Each row of numbers stands for one node and depends on some of the facts below. Use the named rows to name the rest.

How the nodes are related:
bekefla ω:358 Θ:fibus Φ:fluplis, nisuple, pidre
bekli ω:13
bimes Φ:stonuko, gevo
breklin ω:627 Φ:kuzo
brigu ω:981
brimur ω:965 Φ:gugos
brupla ω:965
bruzol ω:965 Φ:gevo
buflora ω:762 Φ:kloklum, laluflol, roplun
bukler ω:358 Φ:fligok
doloplel ω:965
draklu ω:358 Φ:fligok, flarom
drebon ω:981 Θ:gomepes Φ:gridi, tromor, trofiskir
driluk Φ:rebru
dusko ω:762 Φ:fligok
festim ω:965 Φ:kogar
fifak ω:13 Φ:klepi, bukler
fifeflur ω:965 Θ:trofiskir Φ:fluplis, flagatar, nidriflem
fivokin ω:627 Φ:klaklal
flafli ω:13 Φ:dusko, rebru
flagatar ω:13 Φ:kiza
flakal ω:891
flarom Ψ:goni ω:627 Φ:kuzo, plabir
flasto ω:891 Θ:driluk Φ:stizu, gera
flibrofa ω:358 Φ:klufi, rurul
fligok ω:13
floplabrar Ψ:tromor, greru, norem, flibrofa, neladru ω:891 Φ:kuzo, roplun
flugavi ω:891 Θ:gratri Φ:brigu, flibrofa
fluplis ω:891 Θ:nomur Φ:pluskal
fufutos Φ:roples
gera ω:13 Φ:stidafim, tigin, bukler
gevo ω:965 Φ:stegi
givu ω:627 Φ:luster, traber, gritrustul
goflur Ψ:nipi, trukem, vimar, bekefla ω:891
gomepes Φ:mimek, bruzol, zigron
gozuk ω:891
gratri Φ:kuzo
gravam Φ:bekli, rebru
greru Φ:koflal
gridi ω:13
griklim Ψ:drebon, nipi, vuske, plabir, brimur ω:13 Φ:putu, regrudrin, modol, breklin
grire Φ:zapluk
gritrustul Ψ:nepum, luster, putu, stebes, gugos, flagatar, raful, gratri ω:965 Θ:fibus Φ:robror, flakal
grukin ω:762 Φ:flagatar, pelum, rurul, stupizes
grusipar Ψ:stizu, klepi, noska, flagatar, breklin, rebru ω:358 Θ:fibus Φ:stizu
gugos ω:762 Φ:flarom, grusipar
guvam ω:13 Θ:fifeflur Φ:repon, flagatar
kavo ω:981 Θ:gomepes Φ:roplun, bukler
kiza ω:891 Φ:fligok
klaklal ω:981 Φ:kuzo
klaplim Ψ:pludrak, stegi, skode, driluk, flibrofa, doloplel ω:762
klepi ω:762 Φ:grusipar
klogar Ψ:klostak, bruzol, bimes, bekli ω:981 Φ:dusko, griklim, nuzeza
kloklum ω:358 Φ:kuzo, peflus, roplun, gugos
klostak ω:627
klufi ω:358
koflal ω:627 Θ:gomepes Φ:repon
kogar ω:891 Φ:grusipar
kovem ω:13 Φ:voklos
kugegrar Ψ:gozuk, festim, skister, drebon, kavo, siflur, noska, stomolir ω:13 Θ:sori Φ:dusko, pelum
kuzo ω:965
labrikli ω:762 Φ:pluru
ladivor Ψ:risabus, tromor, gravam, plabir, gevo ω:627
laluflol ω:891
lofir Ψ:kovem, rabe ω:762 Φ:flasto, bekli, neladru, floplabrar
loskavus ω:891 Φ:klaklal
luster ω:981 Φ:rabe
mabik ω:762 Φ:buflora, peflus
mekleskem ω:965 Φ:tigin
mimek Ψ:tabokar ω:358
modol ω:627 Φ:kovem, gridi
mutrin Ψ:traber, nisuple, siflur, raful Φ:flasto, flagatar, paplim
neladru ω:981
nepum Φ:pive
nidriflem Φ:fligok
nipi ω:358 Φ:klaklal
nomur Φ:bekli
norem ω:762
noska Φ:pezur, gugos, flagatar
novo Ψ:roples, robror, nidriflem, skostubu ω:981 Φ:risabus, trofiskir
nurem Ψ:festim, klostak, brupla, flibrofa, gera, rivom ω:627
nuzeza ω:965 Θ:roplun Φ:plabir
paplim ω:891 Φ:skister, fleklazus
peflus Ψ:flugavi, neladru ω:762 Θ:fibus Φ:flarom
pelum ω:981 Φ:flibrofa
pestafam ω:762 Φ:rumus, stupizes
pezur Ψ:klufi, stizu, brupla, ruger, rabe, stupizes, gera ω:358 Φ:norem
pidre Ψ:risabus, skugen, nipi, rumus, noska, koflal, guvam, skostubu ω:13
piplem ω:965 Φ:stidafim, ruger
pive ω:627 Θ:greru Φ:mimek, voklos, gratri, flafli
plabir ω:981 Φ:kuzo, bukler, klaklal
plarerim Ψ:reflugin, goni, vuske ω:13
pligrol Ψ:nepum, flasto, bukler ω:965
plisekil ω:965 Φ:goni
plistarar Ψ:givu, drebon, tromor, greru, stesa, kogar, stomolir, gevo ω:13 Φ:griklim, kavo
plotam Ψ:nuzeza, brigu, nisuple, tromor, mabik, modol, fleklazus, flafli ω:981 Φ:risabus, rozos
pludrak ω:627 Φ:klufi, stidafim
plukuvir ω:891 Θ:greru Φ:flugavi, veve
pluru ω:981
pluskal ω:891 Φ:stizu
putu ω:891 Φ:bruzol
rabe ω:891
raful ω:627
rebru ω:981
reflugin ω:13 Φ:zapluk, klaplim, klaklal
regrudrin ω:981
remem Φ:brigu
repon ω:13 Φ:pludrak
risabus ω:358 Θ:nomur Φ:kiza
rivom ω:13 Φ:vuske, kogar
robror ω:762
roples ω:13 Θ:fibus Φ:klufi, kuzo, klaklal
roplun ω:891
rozos Ψ:plisekil, gridi, zapluk, bukler, neladru ω:627 Φ:nisuple
ruger Φ:veve
rumus ω:891 Θ:nomur
rurul Φ:kuzo, peflus, gratri
sastel Ψ:stebes, skode, fibus, rumus, flasto, gera, flafli, rebru ω:981
siflur ω:762 Φ:pluskal
sitros ω:762 Φ:gozuk, brupla, gevo
skados Ψ:repon, vuske, roplun, bukler, skostubu, flakal ω:965
skapul ω:762 Φ:plisekil, mabik
skapus Ψ:skugen, kuzo, vuske, trukem, veve, remem, fleklazus ω:358 Φ:pezur, grukin
skister Φ:draklu
skostubu Φ:flagatar
skotran ω:358
skugen ω:627 Φ:modol, nomur
sori Φ:goflur
stebes ω:627 Φ:nurem, rabe
stesa Φ:plabir, gevo
stidafim Ψ:risabus, nisuple, robror, rurul, kogar, stomolir ω:981 Φ:floplabrar
stomolir Φ:pezur
stonuko Ψ:labrikli, draklu, klaklal, numos
stupizes ω:13
stuvik Φ:skostubu
sumus Ψ:putu, kiza, gridi, sori, vuske, trukem, regrudrin, guvam, trogriski ω:965 Φ:doloplel
tabrun Ψ:risabus, bruzol, fifak, klepi, trukem, fleklazus, breklin, mekleskem Φ:brigu, zeso
temom Ψ:gravam, raful, brimur, flakal, mekleskem ω:981 Φ:brigu, flarom, grusipar
tigin ω:965 Θ:greru Φ:fivokin
tiran ω:358 Φ:klaplim
traber ω:965 Θ:skode
trodrol ω:762 Θ:skugen Φ:flibrofa, kogar
trofiskir Ψ:nipi, grukin ω:627 Φ:skister
trogriski ω:627 Θ:trofiskir
tromor ω:762
trukem ω:13
vetrar ω:762
veve ω:981 Φ:plisekil
vimar ω:13
voklos Ψ:givu, trodrol, klepi, tromor, piplem, rivom ω:981
vugre ω:762 Θ:ladivor Φ:bruzol, modol, guvam
vuske ω:965 Θ:flibrofa Φ:grire
zapluk ω:891 Φ:klepi
zeso ω:965 Φ:tigin
zigron ω:981

Some rows with their names:
stidafim: [ -3   7   7   3  -1  -3   7  -8  -8  -5   0   0  -8   1   0   0   4   9
   7  -3  -1  -4  -7   5   5   1   1  -6  -3   1  -3   2  -9   1   7   2
 -13   2   2   7  -6   3   3  -2  -2   0   2   1]
flasto: [  5  11   6  -5  -7   3  -7   8   1  12   1   1   0   3   2   0   2 -13
   0   0  -3  -5  10  -7  -1  11   5   3  -3   7   2   9  -3  -2  -8  -1
   6   1   7   7   6   3  -3   2   4   5  -6   1]
peflus: [  0   1   7   1   1   9   6  12  -8   3   5  -1  -4   2   8   3  -8 -14
  -7   1   0  -6 -14   0  -1   0   7   4  -3  -2   3  12  -8   5  -3 -10
  -4   3  -6   6   8  -1  -1   1   0   1  -5   0]
gomepes: [ -3  -5  -3  -4  -4  -1 -13 -12   5   0  -4  -1  -4   1  -8   1   2   4
   6  -1  -1  -4  -3  -6   1  -3   2  -6  -1   9  -3   5  -8  -4  -2   2
   7   1  10  -9  -3   5  -2  -3   1  -4  -1   3]
buflora: [-1 -2 -2 -3 -2  2 -2  6 -1  1  1  1  0 -1  2  2  0 -5  1  2  0 -2 -2  1
  2  1 -4  1  2  4 -1 -1  2  0  0 -2 -2 -1  0  0  3  2 -1  1  0  0 -1  0]
rurul: [ 0 -3  3  1 -6 -2  9  1  2 -3  1  2  1  2  3 -3  1 -6  4 -1 -3  1 -3  2
  2 -3 -2 -3  0  0 -3  0 -6 -1  1 -5 -1 -3 -2 -2 -4  1  0 -1 -2 -2  1  5]
lofir: [-2  0 -1  1  1  4  1 10 -6  2  0  1 -5  0  0  4 -6  1 -4  0  1 -1 -6 -8
  2  3  0 -3  0 -1 -3 -4  5  0 -1  0 -3 -1  5  1  4  1 -1  2  2  2  2 -3]
stupizes: [  6   0   5   0   4   4  -8 -11   3  -1   2  -4   5  -2  -2  -3   2  14
  -9  -5   2   7   6   2   1  -4  -6   1   2  -3   3  12  10  -2   3   8
  13   9  -9  -5  -4   2  -1   2  -2   4   3  -2]
roples: [  7   2   9   4  -2  -2   8   3  -4   1   6  -7   6   1   6  -3  -2  -8
 -13  -4  -1   7   8   3   4 -10  -6   1   1  -4   4   7  -8  -7   4   3
  11  11 -22  -7  -2   2   1  -2  -1  -1   0   6]
kogar: [ -2  -3   2  -1  -5   2  -2  -7   1   0   6   4  -4   0   1   5   4  -2
   4   3  -2  -5  -7  10  -1   5  -2  -2   1  -3  -3  13 -12   3  -1  -7
 -11  -4   6   6   1   0   0   2  -2   2   0  -2]
draklu: [  0  -2  -2  -5  -2 -10  19  -2  11  -2  -8   3   0   4  -2  -6  -8  -5
   6   3  -2   0   3  -9  -8   1   9  -4  -2   2  -5  -1 -12   3 -11 -18
  -9 -10  14  -4  -6 -10  -1   1  -4  -4  -4   0]
plabir: [ -2   0   5  -1  -6  -3  13  -3  -2  -2   0   1   1   2   7  -4   3  -1
   7  -1  -3   2  -5   3   8  -7  -4  -9  -1   7  -3  -2  -7  -2   5  -1
   0   1 -10   2  -6   5   1  -4  -3  -1   1   8]
mutrin: [-1  4  1  4 -1 -3 10 -2 -5 -2 -3  0 -7  3 -2  2  0  6  4 -2 -1 -2 -3 -4
  0  2  3 -2 -3 -5 -2 -1 -5  0  1  0 -5  0  7  2 -3 -1  2  0  0 -2  2  0]
reflugin: [  5  -8   2   0   1  -2   5 -12  -4   0   3  -7   0  -1   3  -1  -1   5
  -3  -6   1   6   6   7   2  -7  -8  -1   1   1   6   7   8  -3   0   5
  19  10 -11  -6  -3   0   0  -1   0  -2   4   1]
stebes: [-2  0 -5 -2 -1  5 -8 14 -1  3  0  2  1 -2  0  4 -4 -5 -3  3  0 -2 -1 -4
  1  3 -3  1  2 -1 -1 -4  5  0 -1 -1 -3  0  1  1  5  3 -1  3  2  3  1 -2]
fibus: [ -2  -7  -3  -1  -1   2  -6 -11   9  -5  -4   5   2   0  -3  -4   3  15
   9  -3   0   1   1  -3  -1  -1  -1  -4   0   2  -5  -5  14   2   0   5
   4  -4   9  -1  -4   0  -1   2  -1   0   4  -2]
noska: [-1  3  0  1 -2 -6  5 -2  1 -1 -2  1 -2  3 -4  1 -2 -1  2  0 -1  0  5 -1
  1  2 -1 -2  1 -3 -4 -1 -6 -3 -2  0 -5 -2  5  1 -3  0  1  0  0  1  1 -1]
klaklal: [ -1  -3   5   1  -8   0  10   4   1  -4   0   3   4   4   8  -4   0  -4
   4  -1  -3   3  -1  -1   8  -9  -3  -6  -1   8  -3  -3  -2  -4   3   0
   6   2 -10   1  -5   7   0  -4  -2  -2   2   8]
nomur: [  6   2   3   3  -3  -3  26   4   0   1   1   9   3   2  12  -5   3   1
  11  -3  -3   3  26  10  -4  12  -9   5   0 -16   3 -10  19   7  -3   1
   1  -5   8  19  -3 -12   2   7   0   4   6  -5]
stegi: [ 0  1  0  1  0  2 -6 -4  6 -4 -2  2  4  1 -2 -3  2  2  3  0  0  0  4  1
 -2 -1  4  1 -1  1 -1 -3  4  1  0  2  2 -2  2  1 -2  1  0  0  0  1  0  0]
robror: [ -1   1  -1  -2   1   5 -12   3   1   2   0   2   3  -4  -1  -1   5   0
  -2   2   0  -1  -5   2   0   3  -1   2   0   1   0  -6   3   2   5   1
  -3  -2  -2   0   1   3   0   0   0   0  -1  -1]

Rows to name:
No name comes twice in this set of rows, the named rows included.
[-1  3  2  3  1  2 -1 -3  1 -3 -1  1  1  1 -2 -3  2  7  2 -2  1  0 -4 -2
  0 -1  6 -1 -4  0 -2 -1  7  1  0  3  1 -4  1  2 -1  0  1 -1 -1  0  0  0] | stonuko
[ -2   4   0   4   5  13 -12  16  -2   1  -2   3  -3  -2  -2   2  -4   6
  -7   0   1  -2 -12 -13   2   4   3   1  -1  -1  -5  -4  12   2   2   2
  -5  -2   3   2   7   3  -3   4   2   4   0  -3] | nurem
[ -2   0   8   1   0  -3  12 -13  -5  -2   6   1  -7   5   1   1   2   8
   6  -1  -1  -3 -10   5   4   3   2  -6  -2   3  -4  17  -3   3  -1   1
  -8  -3   4   9  -2   1   1   1  -3   5   3  -2] | temom
[ -8  -5  -4   0   2   6 -11  -4  -7  -1  -1   1  -8 -10  -5   0  10  18
  10  -1   2  -7 -28   2   0   3  -3  -8  -1   0  -7  -9  10   7  17   1
 -11  -4   6  -2  -1   3  -2   0  -2  -4   3  -2] | ladivor
[  1   3  -5   1  -4 -20  20   0   0  -2  -3  -1   1   5  -6  -3   7  -8
  10  -2  -2   4   0  -9  -5   1   6  -4  -1  -5  -8 -15  -9  -5  -2  -2
  -2 -17   3  -5  -4  -5   3  -5  -1  -7   1   7] | nipi
[  4   1  12   6   1   0   7 -15 -11  -2   1  -7  -9  -7   0  -2   5  19
   2  -7   1  -2  -9  12   0  -3  -5  -4  -2 -10   3  14 -10   1  13   0
  -1  13  -5  -4  -7  -1   2   1  -4  -2   2  -1] | plistarar
[ 0 -6 -1 -3 -2  2  1  1  1  4  8  3 -2  1  1  5 -2 -4 -1  5 -1 -2 -6  4
  0  6 -3  1  3  2 -3 16 -1  3 -5 -8 -3 -4  2  3  4  0 -2  4 -3  5  0 -2] | gugos
[-1 -1  1  0 -1  2 -3  2 -1  2  7  4 -5  0 -3  5  0  0 -2  4 -2 -2 -7  5
 -2  7 -3  1  3 -4 -6 13 -4  2  1 -6 -7 -5  5  2  3  0 -1  4 -2  5  2 -3] | klepi
[-2 -3  5  1  0 11 -8 -9  4 -4 -5  2  2  1  7 -4 -2  7  4 -3  1 -5 -1  5
  5 -5  6  2 -4  7  4  4  5  6  0  4  6  6  3  9  0  2  0 -1  0  0 -2 -1] | neladru
[  5  -9   2   0   8  -2   9 -19  -8   3   6 -10   0   0   4  -4   3  12
   1  -8   5   4  -6   4  -1  -6   2   2  -3   9   9  11  22   1  -1  11
  23   5 -13  -3   3  -2   1  -3   0  -1   2  -2] | plarerim
[ -3   9  -3  -2   4  -5   4   2  -5   1   6  -1  -1   1  -4   0   8   3
   6   0   2   1 -10  -3   1   4   5  -3  -2   6  -3  -6  10   0   2  10
  -7 -11  -2   3   2   1   1  -2   1   2   1   0] | goflur
[ -5  -8 -11   4   8  -1  -1   6  -3  -6  -2  -4   1  -1  -2   9 -11  -3
 -13   5   3   5  -7   4   1  -9  -5   3   7 -10   2  -5  -7  -1   3  -4
  -4   6  -9 -11   1  -2   2  -1  -1  -3   2  -2] | fifeflur

Now the same nodes, written a new way:
Known rows:
stizu: [ 2  2  1  1  1  0  5  1 -8  3 -2  0]
bekefla: [ 24  27   9  -2   7   6 -15  -3  11 -14   5   1]
goflur: [ -3   1  -7   9  -6  -1 -13   8   0  -5 -14  -5]
fluplis: [ -4  -2   0   6   3   2  -6  -4  -7  -2 -10   3]
kiza: [ 1 -7  1  8 -1  3 -7 -1 -8 -3 -4  4]
fligok: [ 5 -2  2 -1 -2 -3  4 -1 -9 -1  1  1]
grire: [ 0  1  1 -5  2  2  0  0 -1  3 -2  3]
gera: [ 0 -1  1  1  0  2  5 -2  4  1  0  3]
sastel: [  3   2  -2   7   0  -2   6   0   9   3  -2 -10]
noska: [-2 -1  0 -3 -1  2  1 -1  7  1  0  5]
kovem: [ 2 -9 -1 -1 -2 -3 -1 -4 -1 -2  4 -1]
roples: [ 23  29  11  -1   5   4  -4  -2   5 -17   8   3]
rivom: [-1  1  1 -1  4  2  4 -3  5  5  0  3]
sitros: [-1 -3  1 -8 -2 -1 -1 -5  9  2  5  1]
peflus: [ 20  38  10   5   8   0   5   4   5 -18   9  -6]
reflugin: [ 2  0  0 -5 -4  2  1  0  5  2 -3  4]
drebon: [  2  -4  -3  -4  -5  -3   2 -11  11   0  -1  -2]
stonuko: [-4  1 -1  3 -3 -4 -1  3 -1 -3  0 -6]
numos: [ 0  1  1 -4  2  2 -3 -1 -2  3  0  0]
fleklazus: [-1  0  1 -2  0  0 -1  0 -5  1 -1  0]
bekli: [ 3 -2  0 -2 -1 -3  2 -3 -7  0  1 -2]

Rows to name:
No name comes twice in this set of rows, the named rows included.
[ 3 -8  3  7  3  3  8  3 -1  5  1  1] | flibrofa
[-3  1 -1 10  1 -2  5  3  3 -1 -2 -6] | pezur
[ -6  15  -3 -16   6  -4  -2  -5  -6   8   4  -1] | traber
[ -1   0  -3  -9  -3  -4   0 -10   8  -2   2   2] | vugre
[-12  -1   4  26  10   1   8   3   2  -9  -1  -4] | floplabrar
[ 0 -3 -1  9 -4 -4  1  2 -1 -6  0 -9] | mimek
[-2 -1  1  0  4  0  0 -2 -5  3  3 -3] | nisuple
[ 1 -1 -4  2 -7 -3  3  0 15 -1 -2 -6] | novo
[ 28   7  18  -2  11  12 -12  17   3  -6  24  -3] | fibus
[-9 14 -5 -9 -2 -5  2  7  3  3  5 -6] | pligrol
[-8 10 -3  6 -3 -1  3  7 10 -2 -5 -2] | tabrun
[  1 -12   2  -3  -1   2  -2   3   2   3   7   2] | driluk
[-9  4 -2  5  1 -1  3  4 11 -3  1 -3] | mutrin
[-3 -1  3  2  6 -5  7 -4  0  2  8 -6] | tromor
[ 3 -4 -1 -6 -4 -3  5 -2 -3  1  2  0] | dusko

